Below is a small trained network, with its code and all its weights. Each question gives an input and a class and asks what happens when units are switched off, that is, made to give their printed mean instead of their output.

import numpy as np


def w(rows, s, z=0):
    codes = np.array(rows[::2]) - 128.0
    scale = np.full(codes.shape[1], s)
    scale[-1] = z or s
    return codes * scale


def norm(h):
    return h / np.sqrt((h * h).mean(-1, keepdims=True) + 1e-5)


def f(y):
    return y / 2 * (1 + np.tanh(0.7978845608 * (y + 0.044715 * y**3)))


def log_softmax(a):
    a = a - a.max(-1, keepdims=True)
    return a - np.log(np.exp(a).sum(-1, keepdims=True))


def net(x, mask):
    res = np.array(x, float).reshape(1, 8) / 4 @ E
    u = 0
    for l in range(3):
        y = f(norm(res) @ A[l][:, :-1].T + A[l][:, -1])
        res = res + np.where(mask[u : u + 15], y, B[l][:, -1]) @ B[l][:, :-1]
        u += 15
    return log_softmax(norm(res)[-1] @ U[:, :-1].T + U[:, -1])


A, B = {}, {}
E = w([
[59,254,81,176,71,126],'x0',
[136,132,127,220,178,214],'x1',
[184,92,55,162,71,144],'x2',
[158,174,177,61,78,226],'x3',
[52,80,73,95,143,187],'x4',
[136,146,111,124,142,125],'x5',
[125,121,136,133,119,132],'x6',
[135,145,113,120,140,126],'x7',
],0.0072)
A[0] = w([
[198,179,209,232,128,30,56],'L0N1',
[69,186,203,110,226,137,73],'L0N2',
[129,127,161,254,235,183,112],'L0N3',
[114,99,146,167,129,103,112],'L0N4',
[23,146,92,247,72,45,180],'L0N5',
[124,133,114,56,87,31,77],'L0N6',
[154,167,152,92,86,211,113],'L0N7',
[153,38,158,153,200,80,165],'L0N8',
[136,159,146,223,168,214,115],'L0N9',
[9,68,62,119,152,176,83],'L0N10',
[73,143,189,110,209,75,82],'L0N11',
[48,199,154,161,79,116,90],'L0N12',
[246,181,204,171,108,85,1],'L0N13',
[77,113,153,51,60,46,91],'L0N14',
[231,91,14,162,56,142,65],'L0N15',
],0.0087,0.0026)
B[0] = w([
[17,78,60,107,154,177,208],'L0N1',
[117,94,196,197,70,93,193],'L0N2',
[175,95,39,125,78,20,243],'L0N3',
[133,140,120,136,163,125,139],'L0N4',
[172,215,148,139,211,154,255],'L0N5',
[169,88,40,159,95,73,180],'L0N6',
[139,184,151,33,141,60,191],'L0N7',
[207,134,160,109,184,167,236],'L0N8',
[161,119,63,129,53,73,211],'L0N9',
[25,80,77,93,151,131,214],'L0N10',
[111,114,193,189,119,132,186],'L0N11',
[173,174,147,169,164,191,193],'L0N12',
[47,63,100,68,120,196,181],'L0N13',
[173,95,31,189,76,76,189],'L0N14',
[87,92,252,219,108,120,205],'L0N15',
],0.016,0.0055)
A[1] = w([
[118,112,169,197,91,177,85],'L1N1',
[78,236,93,169,94,166,86],'L1N2',
[195,124,149,116,197,169,128],'L1N3',
[169,156,142,122,150,139,120],'L1N4',
[136,107,124,113,114,168,157],'L1N5',
[139,186,157,52,64,152,2],'L1N6',
[175,134,80,151,237,104,128],'L1N7',
[124,126,113,156,69,129,116],'L1N8',
[129,109,115,166,214,125,101],'L1N9',
[162,34,154,108,197,125,89],'L1N10',
[112,129,186,163,85,107,113],'L1N11',
[68,119,170,156,101,108,113],'L1N12',
[126,120,173,200,161,104,86],'L1N13',
[151,135,92,140,72,149,51],'L1N14',
[6,87,80,99,123,187,90],'L1N15',
],0.013,0.0037)
B[1] = w([
[146,86,181,136,114,143,152],'L1N1',
[166,99,114,140,249,95,211],'L1N2',
[206,131,146,89,119,153,172],'L1N3',
[156,124,131,125,123,186,138],'L1N4',
[121,132,131,110,170,101,139],'L1N5',
[73,178,138,78,63,139,163],'L1N6',
[107,159,155,83,21,167,254],'L1N7',
[130,92,120,146,118,106,157],'L1N8',
[78,140,130,64,86,116,209],'L1N9',
[143,195,128,133,208,99,231],'L1N10',
[124,91,166,159,113,154,160],'L1N11',
[121,89,164,143,140,127,155],'L1N12',
[107,110,163,145,68,171,185],'L1N13',
[133,112,131,128,111,87,141],'L1N14',
[87,59,103,89,164,190,223],'L1N15',
],0.019,0.0071)
A[2] = w([
[56,228,196,48,2,158,62],'L2N1',
[170,124,82,170,60,29,114],'L2N2',
[61,112,98,87,149,111,80],'L2N3',
[75,139,203,124,154,171,76],'L2N4',
[6,163,86,192,60,138,167],'L2N5',
[7,105,251,222,125,56,71],'L2N6',
[40,106,97,105,162,141,8],'L2N7',
[140,108,161,159,113,140,78],'L2N8',
[194,43,153,40,95,150,42],'L2N9',
[122,160,44,88,179,125,121],'L2N10',
[138,116,131,143,98,201,49],'L2N11',
[181,192,140,126,202,124,1],'L2N12',
[152,166,105,112,37,182,33],'L2N13',
[217,210,145,187,218,193,12],'L2N14',
[147,113,133,145,130,147,58],'L2N15',
],0.01,0.0022)
B[2] = w([
[56,151,187,50,5,126,253],'L2N1',
[181,88,61,135,48,156,233],'L2N2',
[114,94,108,110,133,182,189],'L2N3',
[151,124,75,157,83,107,178],'L2N4',
[185,104,107,144,248,99,202],'L2N5',
[144,111,208,184,89,219,227],'L2N6',
[106,89,123,81,134,193,193],'L2N7',
[123,111,162,129,117,144,137],'L2N8',
[94,212,69,183,172,146,196],'L2N9',
[135,66,192,145,131,133,215],'L2N10',
[102,93,163,134,107,123,129],'L2N11',
[185,99,142,118,156,133,172],'L2N12',
[110,93,154,110,81,74,162],'L2N13',
[220,124,165,8,153,139,195],'L2N14',
[116,128,146,123,129,134,118],'L2N15',
],0.017,0.0058)
U = w([
[50,85,80,84,247,180,82],'0',
[221,117,31,161,100,61,80],'1',
[196,113,158,88,122,169,253],'2',
[247,233,188,91,254,137,84],'3',
[152,114,156,102,124,156,231],'4',
[75,221,167,69,77,116,72],'5',
[155,97,242,226,146,173,13],'6',
[155,122,140,102,148,149,166],'7',
],0.0093,0.0053)

Each question gives the input, the list of numbers given to net, and the class t.
The units are the neurons (one row each of A and B). Each row of codes is followed by its name. A weight is (code - 128) times the scale printed after its matrix; where a second scale follows, it is the last column's (A, B and U).
mask holds one flag per neuron, layer by layer. A switched-off neuron (its flag False) gives its mean, the last column of its row in B, instead of its output. The means were averaged over made-up inputs and are rounded, as every weight is.
A unit's drop is (log p(t) with every unit on - log p(t) with that unit switched off) / (log p(t) with every unit on - log p(t) with every unit switched off).
The circuit of an input: a set's keep is (log p(t) with only the set's units on - log p(t) with every unit switched off) / (log p(t) with every unit on - log p(t) with every unit switched off). Starting from the 12 units with the biggest drops (on a tie, the unit counted first), units are removed one at a time, each time the one whose removal leaves the highest keep (on an exact tie, the one counted first), for as long as the keep stays at least 0.8.
circuit, biggest first: the units of the circuit, biggest drop first
most important unit: the unit with the biggest drop
top k neurons: the k neurons with the biggest drops, biggest first
k most important neurons of layer l: the k neurons of layer l with the biggest drops, biggest first
input [-3,5,-4,-8,6,-2,0,-3], class 5: top 3 neurons	(L1N7 L0N8 L0N1)
input [-4,-7,-2,6,7,7,0,4], class 0: top 2 neurons	(L0N3 L0N5)
input [3,-3,3,7,7,6,-7,0], class 0: circuit, biggest first	(L1N15 L1N7)
input [4,-1,3,-8,-7,0,0,-6], class 5: circuit, biggest first	(L0N5 L1N7)
input [7,-6,-8,-3,-4,-7,-6,-3], class 6: circuit, biggest first	(L0N11 L2N6)
input [-6,2,6,8,2,-6,7,-2], class 5: circuit, biggest first	(L0N7 L1N2 L2N1 L2N9)
input [4,5,-8,0,7,3,-5,1], class 6: most important unit	L0N2
input [1,6,1,-8,5,5,2,6], class 5: top 3 neurons	(L1N7 L0N5 L2N1)
input [-5,-5,2,-7,-7,-2,4,-5], class 0: circuit, biggest first	(L0N1 L1N10)
input [-1,5,-8,4,-4,-6,-8,-6], class 6: circuit, biggest first	(L0N2 L1N7)
input [-1,-4,-3,0,-2,-3,-1,2], class 1: top 3 neurons	(L0N14 L0N6 L0N15)
input [-7,-6,3,7,-4,5,4,-6], class 3: circuit, biggest first	(L0N9 L1N10)
input [6,-8,-8,4,-7,0,0,-1], class 1: top 2 neurons	(L0N14 L0N6)
input [8,5,-2,-3,-3,7,-5,7], class 3: circuit, biggest first	(L0N5)
input [7,5,8,-8,4,6,-2,-3], class 5: circuit, biggest first	(L1N7 L0N5 L2N1)
input [-8,-5,0,2,-7,-2,5,-3], class 3: top 3 neurons	(L0N8 L0N10 L1N10)
input [-4,2,-5,-8,-7,-2,0,6], class 5: 3 most important neurons of layer 0	(L0N8 L0N10 L0N3)
input [-7,-8,2,-2,4,-7,-1,-3], class 1: top 3 neurons	(L0N14 L0N6 L0N5)
input [-3,-6,-8,-3,6,7,-4,7], class 6: top 2 neurons	(L0N11 L0N2)
input [6,4,-2,-1,2,-1,3,6], class 3: circuit, biggest first	(L0N5)
input [6,-7,4,5,-8,4,5,-4], class 0: top 3 neurons	(L0N13 L0N1 L0N3)
input [7,3,4,4,-5,3,-3,1], class 3: top 3 neurons	(L1N2 L0N10 L0N12)
input [7,8,0,3,2,-6,-3,0], class 1: 3 most important neurons of layer 0	(L0N9 L0N3 L0N8)
input [-7,8,0,6,8,3,5,-2], class 0: top 2 neurons	(L0N10 L0N5)
input [-7,7,4,3,2,-7,-6,2], class 1: top 3 neurons	(L0N3 L0N9 L0N5)
input [7,-8,4,8,1,-2,7,6], class 1: circuit, biggest first	(L0N14 L0N6 L1N7)
